Below is a small trained network, with its code and all its weights. Each question gives an input and a target symbol and asks what happens when units are switched off, that is, made to give their printed mean instead of their output.

import numpy as np


def w(rows, s, z=0):
    codes = np.array(rows[::2]) - 128.0
    scale = np.full(codes.shape[1], s)
    scale[-1] = z or s
    return codes * scale


def norm(h):
    return h / np.sqrt((h * h).mean(-1, keepdims=True) + 1e-5)


def f(y):
    return np.maximum(y, 0)


def softmax(a):
    e = np.exp(a - a.max(-1, keepdims=True))
    return e / e.sum(-1, keepdims=True)


def log_softmax(a):
    a = a - a.max(-1, keepdims=True)
    return a - np.log(np.exp(a).sum(-1, keepdims=True))


def net(x, mask):
    ids = ['αβγδεζημξστφψω'.index(c) for c in x.split()]
    T = len(ids)
    res = E[ids] + P[:T]
    r = norm(res)
    for j in range(2):
        rows = slice(2 * j, 2 * j + 2)
        q, k, v = (r @ M[0][rows].T for M in (Q, K, V))
        z = softmax(np.where(np.tri(T) > 0, q @ k.T / 2**0.5, -1e9)) @ v
        o = O[0][rows]
        res = res + np.where(mask[j], z, o[:, -1]) @ o[:, :-1]
    y = f(norm(res) @ A[0][:, :-1].T + A[0][:, -1])
    res = res + np.where(mask[2:26], y, B[0][:, -1]) @ B[0][:, :-1]
    return log_softmax(norm(res)[-1] @ U[:, :-1].T + U[:, -1])


Q, K, V, O, A, B = {}, {}, {}, {}, {}, {}
E = w([
[138,139,128,135,90,112,183,111,172],'α',
[113,112,126,172,152,126,120,99,136],'β',
[74,125,163,133,112,126,162,91,118],'γ',
[124,143,76,229,165,162,123,166,84],'δ',
[100,140,123,191,144,129,154,86,117],'ε',
[66,118,209,131,175,234,106,75,103],'ζ',
[171,134,131,83,123,154,179,2,140],'η',
[177,114,228,193,144,109,193,64,86],'μ',
[140,201,121,136,70,165,152,138,69],'ξ',
[107,192,158,120,147,153,115,121,173],'σ',
[56,161,141,153,139,160,164,117,74],'τ',
[67,84,142,125,171,178,119,118,64],'φ',
[114,136,115,113,136,110,75,102,81],'ψ',
[96,134,188,40,127,91,60,182,155],'ω',
],0.021)
P = w([
[176,122,69,89,207,89,205,178,151],'0',
[139,163,133,103,168,55,235,138,130],'1',
[77,184,96,101,106,139,154,112,131],'2',
[195,162,111,121,160,149,206,161,53],'3',
[102,167,99,110,88,134,124,124,149],'4',
[219,109,113,159,156,131,213,113,102],'5',
[70,149,114,146,49,112,127,87,152],'6',
[139,169,226,103,168,112,132,65,129],'7',
[97,79,124,134,72,150,99,92,174],'8',
[179,181,162,150,117,160,161,141,63],'9',
[108,118,115,167,65,111,81,106,183],'10',
[192,163,145,121,132,189,186,143,92],'11',
[106,96,132,151,11,113,117,101,132],'12',
[133,219,183,160,133,133,141,179,113],'13',
],0.012)
Q[0] = w([
[167,97,156,88,211,101,168,178,128],'head 1',
[107,30,54,67,137,101,103,212,193],'head 1',
[65,86,48,113,98,133,96,172,153],'head 2',
[70,161,95,117,1,89,122,44,113],'head 2',
],0.0071)
K[0] = w([
[161,234,30,72,148,66,39,144,103],'head 1',
[31,137,47,79,226,124,253,148,172],'head 1',
[205,197,18,146,189,66,238,53,106],'head 2',
[215,66,54,127,35,169,177,39,194],'head 2',
],0.0052)
V[0] = w([
[85,168,43,169,91,167,171,152,191],'head 1',
[132,125,189,137,183,225,153,150,183],'head 1',
[109,115,180,105,116,44,84,255,180],'head 2',
[185,165,109,92,122,127,149,16,189],'head 2',
],0.0088)
O[0] = w([
[84,169,116,163,112,149,180,205,173,88],'head 1',
[60,111,255,185,56,154,109,166,171,136],'head 1',
[138,114,158,110,77,107,136,187,117,2],'head 2',
[155,94,128,97,154,154,112,140,225,202],'head 2',
],0.012,0.0059)
A[0] = w([
[109,83,123,103,143,159,41,146,183,15],'neuron 1',
[106,147,171,25,182,95,112,158,1,154],'neuron 2',
[175,146,218,188,137,166,208,109,135,72],'neuron 3',
[108,153,69,107,121,71,150,187,149,109],'neuron 4',
[36,78,170,67,85,133,102,55,153,90],'neuron 5',
[40,90,129,89,68,108,215,143,202,95],'neuron 6',
[192,184,121,142,57,76,185,83,143,75],'neuron 7',
[186,92,91,150,67,115,166,158,161,78],'neuron 8',
[163,162,161,206,121,130,74,142,135,39],'neuron 9',
[41,102,57,173,134,137,144,157,189,163],'neuron 10',
[49,145,84,71,104,140,126,83,117,84],'neuron 11',
[37,46,71,116,122,150,66,106,123,135],'neuron 12',
[69,64,134,99,204,144,126,212,75,156],'neuron 13',
[174,153,114,190,132,83,183,152,121,187],'neuron 14',
[151,94,39,240,112,159,143,98,117,104],'neuron 15',
[174,33,200,177,166,55,137,95,126,2],'neuron 16',
[129,214,186,131,150,116,138,198,67,181],'neuron 17',
[191,98,104,157,107,79,194,149,137,75],'neuron 18',
[168,108,115,73,139,15,123,220,49,143],'neuron 19',
[88,99,58,223,74,106,146,163,81,128],'neuron 20',
[109,174,131,130,41,109,123,171,250,112],'neuron 21',
[103,167,68,122,63,157,32,206,145,167],'neuron 22',
[196,146,203,138,101,88,105,108,48,102],'neuron 23',
[165,223,170,133,167,46,112,42,112,227],'neuron 24',
],0.0074,0.0041)
B[0] = w([
[120,111,163,160,79,90,140,43,173,154],'neuron 1',
[106,68,87,71,105,120,145,147,78,204],'neuron 2',
[87,191,225,161,120,160,160,164,121,188],'neuron 3',
[133,112,171,160,43,124,25,45,169,140],'neuron 4',
[181,194,194,182,66,139,71,87,98,193],'neuron 5',
[183,133,39,159,114,147,149,147,42,162],'neuron 6',
[111,117,98,161,143,137,109,55,99,157],'neuron 7',
[69,99,141,69,94,217,127,85,102,135],'neuron 8',
[59,149,131,109,157,218,170,103,61,139],'neuron 9',
[165,112,93,96,113,43,149,157,147,191],'neuron 10',
[247,137,140,204,154,100,113,152,160,159],'neuron 11',
[181,117,89,189,102,92,123,149,119,178],'neuron 12',
[71,31,93,101,74,108,167,67,146,156],'neuron 13',
[141,161,191,116,144,144,49,94,112,172],'neuron 14',
[112,177,192,56,110,61,79,189,132,178],'neuron 15',
[221,137,163,243,117,91,48,123,110,151],'neuron 16',
[120,97,167,17,137,164,166,122,127,188],'neuron 17',
[160,143,180,111,141,138,70,78,45,141],'neuron 18',
[82,138,153,33,53,92,31,182,180,167],'neuron 19',
[73,133,98,93,104,84,64,97,136,153],'neuron 20',
[162,52,92,138,110,210,98,226,41,174],'neuron 21',
[136,134,93,145,130,129,2,50,165,157],'neuron 22',
[206,127,104,50,131,101,105,130,150,186],'neuron 23',
[164,95,150,123,176,166,132,203,9,254],'neuron 24',
],0.0064,0.0085)
U = w([
[164,56,36,166,39,168,110,161,162,207],'α',
[139,54,111,152,166,65,130,180,154,101],'β',
[150,93,82,169,102,127,195,155,98,74],'γ',
[46,146,64,179,82,97,37,146,117,218],'δ',
[114,172,127,144,190,77,160,176,160,169],'ε',
[19,114,215,180,52,183,65,81,152,5],'ζ',
[100,94,130,64,172,168,126,45,238,242],'η',
[187,83,196,177,136,100,64,93,115,157],'μ',
[154,246,132,72,105,151,147,118,136,42],'ξ',
[150,151,212,97,168,189,138,231,191,137],'σ',
[45,154,152,110,160,148,200,120,95,201],'τ',
[35,22,129,148,151,152,151,116,49,159],'φ',
[191,74,45,63,237,144,66,134,49,72],'ψ',
[111,77,182,2,54,84,108,147,115,193],'ω',
],0.0071,0.0031)

Each question gives the input, a string of symbols that net reads in full, and the target symbol t.
The units are the heads (2 rows each of Q, K, V and O) and the neurons (one row each of A and B). Each row of codes is followed by its name. A weight is (code - 128) times the scale printed after its matrix; where a second scale follows, it is the last column's (O, A, B and U).
mask holds one flag per unit, heads first, then neurons. A switched-off unit (its flag False) gives its mean, the last column of its rows in O or B, instead of its output. The means were averaged over made-up inputs and are rounded, as every weight is.
A unit's drop is (log p(t) with every unit on - log p(t) with that unit switched off) / (log p(t) with every unit on - log p(t) with every unit switched off).
The circuit of an input: a set's keep is (log p(t) with only the set's units on - log p(t) with every unit switched off) / (log p(t) with every unit on - log p(t) with every unit switched off). Starting from the 12 units with the biggest drops (on a tie, the unit counted first), units are removed one at a time, each time the one whose removal leaves the highest keep (on an exact tie, the one counted first), for as long as the keep stays at least 0.8.
circuit, biggest first: the units of the circuit, biggest drop first
top k neurons: the k neurons with the biggest drops, biggest first
heads that matter: for each layer, one digit per head in row order, 1 if its drop is at least 0.15 and else 0, layers parted by /
drop when u is switched off: that unit's drop, to one decimal
input ε δ ψ β φ α η τ ψ φ η σ η, target η: circuit, biggest first -> (head 2)
input ω ω σ β τ μ ε μ σ ω α ψ, target ω: circuit, biggest first -> (head 2; neuron 19)
input ψ β δ γ μ ε σ, target μ: heads that matter -> 10
input ε α τ α ζ ψ β ψ β τ σ ψ φ η, target ψ: heads that matter -> 10
input ζ γ ψ ψ ω φ δ ε α φ ψ ζ φ, target ζ: heads that matter -> 10
input ω μ α, target α: heads that matter -> 01
input ε τ α ω ψ ε ψ δ σ ω ξ ψ γ, target α: heads that matter -> 11
input α τ δ μ α μ φ γ τ τ τ, target μ: heads that matter -> 10
input μ μ τ α δ ω ξ δ, target ω: circuit, biggest first -> (head 2; neuron 17; neuron 19)
input ω ξ σ ψ β ε σ δ τ σ φ, target δ: heads that matter -> 10
input ξ φ ζ, target ζ: heads that matter -> 10
input ε ω η γ ω ε, target ω: circuit, biggest first -> (head 2; neuron 19)
input μ ζ ε φ, target φ: heads that matter -> 10
input α μ φ φ η α α, target α: circuit, biggest first -> (neuron 21)
input ψ ζ α ω μ τ, target ω: heads that matter -> 01
input τ ψ φ ψ ω ξ, target ω: circuit, biggest first -> (head 2; neuron 19; neuron 17)
input ψ ω γ μ ψ, target μ: top 2 neurons -> (neuron 5; neuron 11)
input δ μ ψ γ γ, target μ: top 2 neurons -> (neuron 11; neuron 5)
input ζ ε ε α α α σ ω ε ε γ ω ε, target α: top 2 neurons -> (neuron 21; neuron 6)
input α ψ η ζ ξ, target ζ: circuit, biggest first -> (head 1)
input η σ ζ σ τ μ ε γ ξ ω σ η ψ, target η: drop when head 2 is switched off -> 1.0
input ε β δ ψ β η τ ξ ψ ω σ μ, target ω: drop when head 2 is switched off -> 1.2
input δ τ γ ω δ φ, target ω: drop when head 2 is switched off -> 1.1
